[ -11   80  133 -123  -11  149  -41   62   14  127   13  -56   78 -240
  103  -61  201   -9 -207  -29   66   -7  152 -150  -55   11   35   79
   59  288  -30  212   28  167   94 -177   57   -4  -47 -230  -89 -238
  190 -170  109  -58  100  -91   46  -90  -46] => <60>
[ 134  -28  -67   20   96  -90  314  -24 -178 -260 -250   19  319   48
  -75  291  -44  288  464  136  135   18  242  -64 -134 -224  124 -135
  153  -99 -343   15  289    7   76 -303   37  116 -176  -27   70  -13
 -212  334  317  204   42  -25 -116   67  103] => <60>
[  44   36  -16  -70  128   23    1  305 -255 -186 -235  216  146  -31
  -98  239 -266   60  140   76   42 -129  -34   63  -41  -63  -13  -45
   45  -43 -189 -216  208   30  131  -23  145 -116 -412 -265   32  -30
   45  -90  159 -212   17 -423 -283  201   59] => <60>
[ -43  -75   42  -77  150   91 -121  121  373   22  167  -68   86   67
 -168  119 -245   50 -170    2  200  -44 -176  -48  154   79  273  -77
  -61   33   77  -76    1  -16   54   91  -10   71 -124 -468 -261 -251
  262   -4  136  140  286  168 -109  233   89] => <42>
[ 142    5   41  241   52  -27   78  -51  301 -321 -143   24  129 -198
 -214   96   62  -29  272   64  243  146   58  328 -245  -18  176   -7
   99  104  -53 -192  162  163 -157 -216 -169  249 -212  201  169 -116
 -176  205   14  132   13 -133 -179  210  -42] => <65>
[-183   32 -206  -78  100  202  140  373  194 -104 -128  159  319 -372
 -190  122   36   26  104   44  100   46   85   33 -277 -206  266  -85
   64   56  104  110  -83  -64   98   21   -8   15 -128 -301 -131 -104
   49  -38  -95  -62  274 -314 -254  -26   38] => <46>
[  33  -29 -104  -39   73  135  321  256  -92 -185  -71  254  381 -236
  -23  190   97  400  -65  180  151  142  251  174 -308   13   97 -237
  205  -82  -50  -12  -93  -59   80   -2   22   -3    7 -153 -139 -170
    0  -19   28 -125    3 -123 -391  -28   98] => <46>
[-109  -83  268   84  -66 -220   32  -95  -24   63  -29 -153  174  120
   85 -107   83 -196   74  -27   74 -144  -26 -178    0  137   58   39
 -102   40  -95    8  153    6  405 -302   20 -364   49  113  -73  329
  134  220    7  147   19 -251  263   16 -139] => <56>
[ 114   51  346  120  161   53 -113 -122 -244  247  103 -194  -26  -28
  -39 -333   58   29 -282  -49    3 -223  180 -216  173  -71  -40  111
  -80  204  -70 -109  276  320   15 -156  149 -153 -220  185   11   79
  -19   25  200   49  132   51  -24  -65  -12] => <46>
[ 180  -45  108 -429  -84  120  197  138 -163 -127   63  116   97 -187
 -196  152 -392   65   50  173   25 -422  172 -185 -137  -17 -115 -148
 -103   49  -96   25  141  252  -34    1   -9  -52 -237 -315 -288 -191
   70  -81  298  -55   40 -143 -235  109  -56] => <40>
[   3   -7 -142  117   18   58   86  104  260 -229 -135   -6  -58 -115
   -1  206  119  -59  222  -23  125  226   92  213 -217 -126  238   61
   84  115   51  -13  105  199 -272 -129  -54  254  -48  113   91 -165
 -190  237   13   38   33  -92  -35  185  151] => <60>
[ -37 -155   25 -204 -264   37   37  149    0  -60   20  -70  -47  102
  195  277  -57   15 -147  -14  -17 -167  -70   88 -105  300   22 -236
 -175 -224   91 -173 -102   11   17  316  154 -256  236 -272 -280  -64
  302 -190  -73  -89 -131  123   35  258  127] => <56>
[ -31  -64  199 -199  126  342 -244 -223  -80  349  186 -397    3  316
   -4   34  147 -120 -128  -33   12   52   33   17  330 -291 -166  208
 -147   74  202 -234   17   55 -243 -202 -100  -73  177  -98 -338   -3
  214   69   74  106  -63  289  303  112   48] => <40>
[ 129 -105  302  -67  -89  -53  -84 -246  -65   -4   28 -318   79   33
   56 -119   79  -64  101  -67  147 -306  -35 -110   -9   86   31    6
 -119   86  -61  -24   58  106  -13 -202  -36 -236   81  -99 -200  -57
  119   13  123  253 -111  268  143  143  -87] => <50>
[  74  194  159 -127  -97   64 -175  -19   -7  -86 -220 -215 -254  -45
  -69  -21 -251 -203  219 -134  -59  -32  -18  -23   80 -108 -220  192
 -284  266  -32 -284  431  388 -229 -293   60  175 -501  146  298 -167
 -192   31  206  -23  -19  -84  -48  503 -157] => <60>
[-146   60  -66   74  149  251    5 -107  -97   70 -215 -139  242   95
  193  182  293  173   -1   60   92  221   93  179  -35 -331   81   60
  115  -42  125  -10 -114  -66   47   48 -152  238  162 -519 -217  -66
  329 -199  101    1  148    8   42 -151  201] => <50>
[ -57  136   75 -126 -420   -9  147 -145 -319  -31  -49   -7  -31 -135
  199   73   25   59 -212  223 -201  149  -51  154   19    1 -224  -82
 -154 -180   37 -320 -113 -279   58   67  -10 -189  221  160  122  -87
  -50  -22  -45  -43  -37   71   84  -55  145] => <50>
[ 103   85 -118 -147    6  237  198   50  171 -192  147  116  417 -295
 -390  129  -41   -7   20  118  191  -87  -57  163 -176 -186  192 -182
   -2  -93   95   32  -92 -344 -105  -38  -78  -26  -42 -133  -94  -52
   40  122 -118  -42   88 -169 -291   97  215] => <60>
[ 246   33  296   95 -178   33  170 -125  -12   67  -38  193 -100 -368
   52 -125  -93  227 -167  197 -186 -184   78   31  -79  -57  132 -375
 -284   42 -145 -198   12  -77  303   60  207   48  -36  130  131    6
 -340  260  105  189  210  164   73   31  216] => <40>
[  89 -124 -228  136  -95 -107  121 -119  417 -200 -169   19  -18 -246
 -114  241  185  202   68  -86  189  106 -105  183 -287  -15  409 -218
  -36  105   59  -83  -10   44 -118   61  186  -36  -26  -28   57 -147
 -195  154   19  226  387  154 -119  186  197] => <50>
[  28   73  210  100 -250 -148  -71 -239 -144   47   74   55  -81   99
  293   89  105 -148 -206   -4 -142   50  -31  235 -191   38 -113   85
 -107   83  150 -202    6   85 -261   44  -54  109   86   88  155  103
  -11  -64   76 -150 -237  -47  233   76  127] => <65>
[-180  -40  -21 -127 -206  -82   96  357   76  -30 -222    5  327 -117
  141  -57  -11  -48  -22  -56  -94  -10  -39  -47 -233  107   62  -94
  -60  -16  -15   -1   44 -108  109  101  222 -382  -43  -89   55   53
  -52 -173  -82 -168   37 -168 -231  185  -25] => <60>
[  43  173 -173  -51 -131  228  328 -228  315 -234 -388 -157  257 -128
 -240  239  -53   61  151  227  120  345  224  158  -50 -179   74 -165
  -92 -141  -78 -201  311  123   45   -8  -35  450 -323  -13  186 -144
  -66   32  119   92  373  -21 -358  146    7] => <42>
[ -48 -101   94  165  -19   38   76  121   12  -85 -276 -215  256 -107
  100  -37  252    7  261  -23   83 -172  163  -17 -229   29  114 -185
   71  -83  -77  -23   39   81  174   -8   66 -167   86 -140 -126   49
  158 -110    3  165   14   18  -31  -67  -22] => <56>
[ 129  106 -160 -151 -198  117  299 -128   70 -218  -18  -20  -77 -216
 -156  227   16  268   27  -35   92  146  150    8  -95  -66    5  -77
 -135   60  -30  -51  207  180   -8 -302   88   16  -19  274  106 -171
 -226  351  -16   50  174  -36  -48  255   76] => <60>
[ 204  137   77  -81  132   82  130  248 -408 -138 -121  463  295 -608
 -229 -136 -102  360   92   57   15 -273   85   47 -323 -231  210  -73
   11  151 -273  129   -1  -64  192 -175  118 -148 -341  -99  142 -172
 -311   -7   -3  -94   28 -309 -179   94  -11] => <46>
[-192    4  -22  -61 -109   59  241   90 -167  -31 -153    3  -53 -138
  146   71   49   19   33   51 -130  165  145  276 -216  -71  106   96
 -294  -82  131 -109 -108   43  -60   36  -15  -94  204  354   93  148
 -154   81 -339  -96 -169  -51  168  142  -27] => <42>
[-120  -53   73  -76  281  214  210   85  270  -24  -29  -43  219  -52
  -36    9 -153   99   62  311  121  174  329  113  -80 -105  102  -20
   79   58  128   78    0  215   65 -200 -432  442   18 -246 -444   13
  265   36  157  104  277 -140 -156 -234  -66] => <56>
[   1 -116   37  133  -77 -243  117  167 -244  -59 -141  209  -79  -44
  117  149  -73  221  -39  106  -89 -199 -115  336 -330   36  -13 -174
  -24 -162   66 -208 -130  -24 -129  526   25  -91   83 -200  -28   61
  122 -291  159  -90   57 -195   -5   66  233] => <42>
[-119  -60 -125 -171 -133  287   13    7  187 -111 -263 -460  240  348
   29  135   52 -156  317 -190   -5  237   43  -25  137  -81 -189  -40
 -175 -106  109 -389  322   68  -17 -548  170 -407   44  249  -77  203
 -106  322 -156   17  -89   71  -95  405  -42] => <56>
[-277 -182 -114 -226   49  104  217  549  249 -153  -83  -38  250 -102
  -42  218  -90   17   69   25  170   47  126  -60 -137  164  179 -131
  -88  -59   81  -69  -20  -18  239   20   98 -288   -2  -98 -326   41
  111  124 -233  -97   42 -174 -433  246 -116] => <65>
[  67   32  265  230 -265 -203  -18 -116   57   -3  247 -104 -306  112
  206  -26  -10 -192 -322  -38  -43 -108   26  -17  -84  278 -156  -41
  -85   98  180 -234  168  333 -285  139   38  108    1  236  121  -10
   20   62  253  -40  -88   41   27   84  167] => <42>
[-117   44  -25 -277  -57  255  -28 -172 -109   37 -207 -525  127  -55
   76  140  294  -22   28   82  104  158  153   58  185  -19   -3   21
  -90 -190  -30 -125  -17 -103   35 -105  -26 -114  181  -90 -238  -70
  408 -254 -195  107   40  303   -2  -87  -65] => <40>
[-152 -178  -60  156   96  127   87  158  246 -167 -254 -356  398  283
   -6  174  208 -242  445  -56  202  110  102   95  -81  -49  149  -41
   94 -184   17 -151  146   -2  -34 -182   15 -171   87   42 -103  174
   96  191 -105  123 -172   -9  -75  181    7] => <43>
[  12 -140  200   20 -211 -103  280   33 -116   13  417   87   80  176
 -122   86 -205 -161 -140  151  -92 -262   60  -21 -115   26 -119  -38
 -100 -159  132 -160    9   45 -215  174  -88 -247  238  298  -43  139
  -87  295   79   16 -228  -63  208   31  126] => <52>
[ -77   26  -21  348 -183    3 -102  143 -168    4  -71  156  -98  -13
  418   27  272  190 -251    9 -219  214  -25  295 -199  -94  -49 -171
  157 -127  211 -408 -127  -47 -133  297   61   31  247  -45   13  -62
 -159  -22   57 -119   42   38  -31  -71  464] => <46>
[  37   55  176  276  -10   14 -204  -46 -185  124  -59  -30  121  130
  119 -208   69   30   -7 -182 -172 -197  -88 -138   54 -225  -67  -12
   24   42  -41 -203  240   65  224 -241  146 -302   -4  -58   39  223
 -100  147  131   44  165 -173  232  -21  217] => <42>
[-293   28   50 -213  -57 -175  -31  282  324  -85   90 -179  276    1
 -136 -127 -257 -260  -10  129  101  182  -55 -162  103  149  -79   43
   12  -27   90 -186  238 -114  102 -227 -240  -81 -222   92 -224  127
   77  194   26    5  285 -313 -475  135 -168] => <52>
[ -16   47  171  306 -257 -222  -44 -304  504   37  125 -279  -83  187
   -3  -83  209 -210 -405   15  161  328 -150  290   10  270 -124   -8
  -29    2  261 -365  203   99 -233  217 -134  226   -7  302  139   69
  157   36  137   22  240  -93 -143  250  116] => <43>
[-212  -25   38  167  254   36  140  160   20  177  -77  -83  101   25
  -60   42  195   17   -5  -36   84   33   63  117  -64 -227   66  196
  -21  116  115  104    6    1   99   27  -30  -82   97    2   -3  270
  269    5  -47  -63  175 -443  176  -38   49] => <50>
[-121  -13   57  -61 -195 -235  137  308  101  -35   57   77  474  146
   30  116  -85  -17  -87   80  -10   39   83 -196 -119  165   15 -113
  207 -172 -202   58  269  -92  186  124   54  -46  -97 -155   16   27
   80   15  193  -92   72 -267 -173  115   32] => <56>
[ 172  -71  250   35 -298 -297  157  -78 -214   34  151   98 -226 -123
   54   31  -65    2 -265   76 -117 -383  124  -52 -225  248   -9  -82
 -103  -12 -126   -5  134  354 -101  353  130 -115   26  167   91   -3
   25 -140  192   -5    3  -64  230  -37   57] => <42>
[-120 -145  -70   97 -115 -148 -101  208  478  -32  -11   -2  394   53
  -54   15  -54  -39 -216  -28   38   74 -201   22  -79  200  315 -195
  108 -155   13 -193   76 -118   65  294  138 -243  -54 -253  -79  -19
   45 -128  -34   35  344   65 -281  128  121] => <60>
[ -70  116 -211   13   47 -198 -167 -171  -51 -249 -215  -92   26  242
  -95  234  -90   54  233 -141  133  375  -79  147   11 -180   78  303
   36   17  -21 -305  447  289 -280 -308 -122  210 -412   99  150  -17
 -218  187  140    0  175 -154 -158  418  -31] => <56>
[  35  -92  -75   -4  -29   42  262  181  -91  -94  107  425  265  132
   50  295 -161  170 -159   -5   20  -99    1 -118 -196  -25  156 -138
   60   45   -8   76   24   44  203  -64  242 -274  -16 -288  -58  -28
 -107  247  185 -193  -23 -292    6   97  253] => <43>
[ -59  153   40  -89   54  144 -266 -102  252   48  223 -340 -119  131
  109   62  -20   20 -350 -142  170  111 -187  -77  346  177   78  -80
 -157   27  204 -166   65 -144   66 -210   59   90   -5 -247 -241  -46
  409   72   -1    8  223  220 -157  196  250] => <46>
[-120 -133  178  -17 -356   77  275   21  340   30  137 -314   84  -79
  139 -160  264 -250 -187  233   14   93  188  300 -321  153 -237 -146
  -29 -126  432 -123 -212   46 -417  386 -356   97  492  204 -304   13
  207 -132  -27   10  -87   65 -156  -60   60] => <52>
[-141   37   44 -253    4    9 -336  227  102  -75   47 -165 -139   55
  158  168 -177 -138 -106 -117  130   38 -209 -160  201  230  -76  -16
 -103  189  147 -294   80  -22   18 -268  111 -120 -269 -331 -251 -182
  230    2  126  -96   35   29 -351  304    4] => <50>
[ 276   55  131 -162 -159 -158   -9 -253 -242 -222 -256   23 -118  -92
  -46  101 -272  201  186    8    5  -32    6 -116   86  134  -55  -21
 -146  153 -412 -264  412  316  172 -564  213 -187 -427  180  255 -247
 -323  171  263  176   51   95   68  297 -206] => <46>
[  84   56   15  -43  193  367   87   80    5    4  -98  147  192 -301
 -271    8  -76  204 -112  107   81  -39   72   94   -7 -256   88  -37
  -33  152    4 -103    0   74  153  -86   46  -58 -212 -236  -66 -188
   14  -61   37  -43  280 -168 -186  -12   32] => <50>
[ -98   11   88 -158 -137  -30  -37 -158 -443  197   73   42  -35  436
  338  201  -15  135 -271   59 -209  304  -86  212  153 -153 -195  165
 -171 -140   98 -336   -9 -158 -112  -15   -2 -108  227   69  -22  124
  -93  157   56 -178 -224   59  305  262  222] => <52>
[ 238  149  192  -75  137  -94  -11  -15 -167  -36  292  221  -85 -136
 -249   83 -462  182 -170   93   60 -372  -34 -337  167  -53    8 -114
  -46  210 -171  -45  273   63  137 -230  104   98 -471 -218    4 -127
   -6  238  486   65  308 -144 -160    3  179] => <40>
[  39   48  134  114 -171 -251 -224 -242   93   10 -273 -443  238 -109
   39 -178  368 -145  141 -119   32  -45 -162  155  -47  120   75 -100
  -42 -137 -158 -183  169 -281    4  -95  108 -283   15  177  152  298
  175 -231 -172  175  125   89   15   65    0] => <40>
[-241   27   35 -280 -219   96 -190  -71  224   -7   54 -669 -250  164
  318  -29    1 -216  -42 -140   85  -52 -303  -86  261  212  -99   23
 -249  -54  342  -14 -128 -159  -42 -124 -159 -180  427 -329 -447  -79
  625 -141  -62  126  111  260  132  131  149] => <52>
[  96  -13  219  -31 -226  -37  154  -68 -332  -25  289   84 -459   84
   70  141 -351  -91 -113   33 -161 -392 -108  -22  -31   15 -189   37
 -310   98  197 -136  -73  203 -308   81   37 -153  134  109  103 -153
  -43  150  261    5 -264   65  428  123  203] => <43>
[  -7  368   55 -124  -22  219 -210 -200 -214  161 -259 -146  410 -652
 -214 -287  386   19    3   -7  -33   32  -63  123    7 -431  284   55
 -170  -21 -179   23  -59 -530  198  -94   66  -53 -183  -49  245  -10
  -35 -257 -378   90  254   65    9  -28  -18] => <40>
[ 153   39   57  141  -59  -79  123  -65  -22 -148  142  191 -328 -184
  106  168   79  145  -38   64   50   -9   26  322 -273   -5   82  -87
  -22   68  123  -18  -74   86 -194   -8 -152  315  172  122  -31  -23
  -19  242   76   -2  -11 -190  181   81  325] => <46>
[ 141  142    2  -60   19  262   33 -165  205    5   61   87  338 -270
 -319   40   12 -168 -134  155   91  -28    8  -20    8 -207  154 -175
    6   92   16  -45   75 -167   54 -204   74   29 -281 -151    4  -26
   22   82   91   13  301 -156 -190 -149  167] => <46>
[ -22  -95  249  -30   20 -134 -195  -89 -264   -6 -106 -284   30  237
   86 -111   12  -91  157  -14  121  -58 -103  -81  213   11 -114  214
   12   13 -147 -238  220  106  117 -319  -95 -342  -44   25 -177    7
   53  131  158  161  -53  -43  107  188 -124] => <60>
[  54  220   40  -63 -296  -44 -137 -229 -119   10   66  -34 -542  174
  342  254 -115  186 -292 -156 -145   68 -272  135  101   24 -275    9
 -269   97  213 -241   82   68 -105   13   51  216   97 -205   81 -124
  170   -3  242 -151  106  -47  275  355  378] => <40>
[  42  159   -7  154 -259 -236 -254 -143  -78  -81  122  107 -389   28
  207  213  107 -100 -213 -176  -57  168 -184  -28   50   76  -38   72
   -1  175   32 -311  244  122  -58 -263  183  -26 -134  223  239  -51
 -208  340  121  -79   79 -179  167  173  273] => <60>
[  -7  -30  -52  270  -70 -247  -42  -40   24 -209 -196 -176  420  167
 -161   22  158 -193  324  -73   63  140  143   -5 -170  -71  -18  123
  318  -84 -173 -280  493  289 -285 -245  -14 -147 -274  353  261  102
 -269   94  133   98   10 -131 -168   32 -112] => <42>
[-186  130  100 -225  261  232   93  201 -199  124 -293   41  145 -159
 -109  -68 -235  202   64  180   36  109   50  -14  129 -353  -46  181
 -157  175  -47   -3   40  -11  337 -129 -113  118 -323 -367  -71 -171
   92  -87  199  -22  294 -309 -101  134 -169] => <42>
[ 198  -16   80  416  -12   -7  217 -116  180  -19  -69  164   26 -237
  -53   39  203  309 -185   24    0   20  145  468 -385   18  305 -188
  -57  -52  -10  -94  -33  177 -123  382   82  252  102  172  284   10
  -91 -112 -103   41   92   78  129   76  195] => <52>
[ -97  -12 -275   15   28 -123  124  254  -61 -233  139  184  160  131
 -143  393 -186  155  -86  -19  119  -23 -102   15 -108    2  160  -73
  143 -201   78  -98   87  -62 -117  193   71 -116  -84 -213  -73  -13
  114   75   93 -156  154 -248 -268  112  308] => <56>
[-137   30  168  384   -8 -155   52 -167  263  165 -130 -186  439  -31
   35 -249  337  -58 -110  -40   74    1   -2   34 -189  -39  216 -129
  -37  -37   72  -10   58 -164  262  144   27  -20   29  -46   72  397
  156  -66  -27  130  315 -118  -49 -103   64] => <52>
[-183  -71  316  -90   41   58  -23  -86   99  242  110 -396  229  166
 -102 -212   -8 -142    6   54   68  -52   51  -67  144  -70  -15  177
 -175  -34   76  -29   45   39   66  -42 -276  -38  146  -35 -241   70
  262    7    5  257   47  132  259  110 -231] => <43>
[ -57   -5  -74   34  132  -10   83  137   46 -244   22  -22  -87   29
 -112  242  -20   78  189  -76  217  259  208  154 -117  -51  174  314
   33   88  -19  -71  245  443 -244 -216 -192  269 -119  285   49 -177
 -187  329  -72    5 -125 -115  -13  387 -117] => <40>
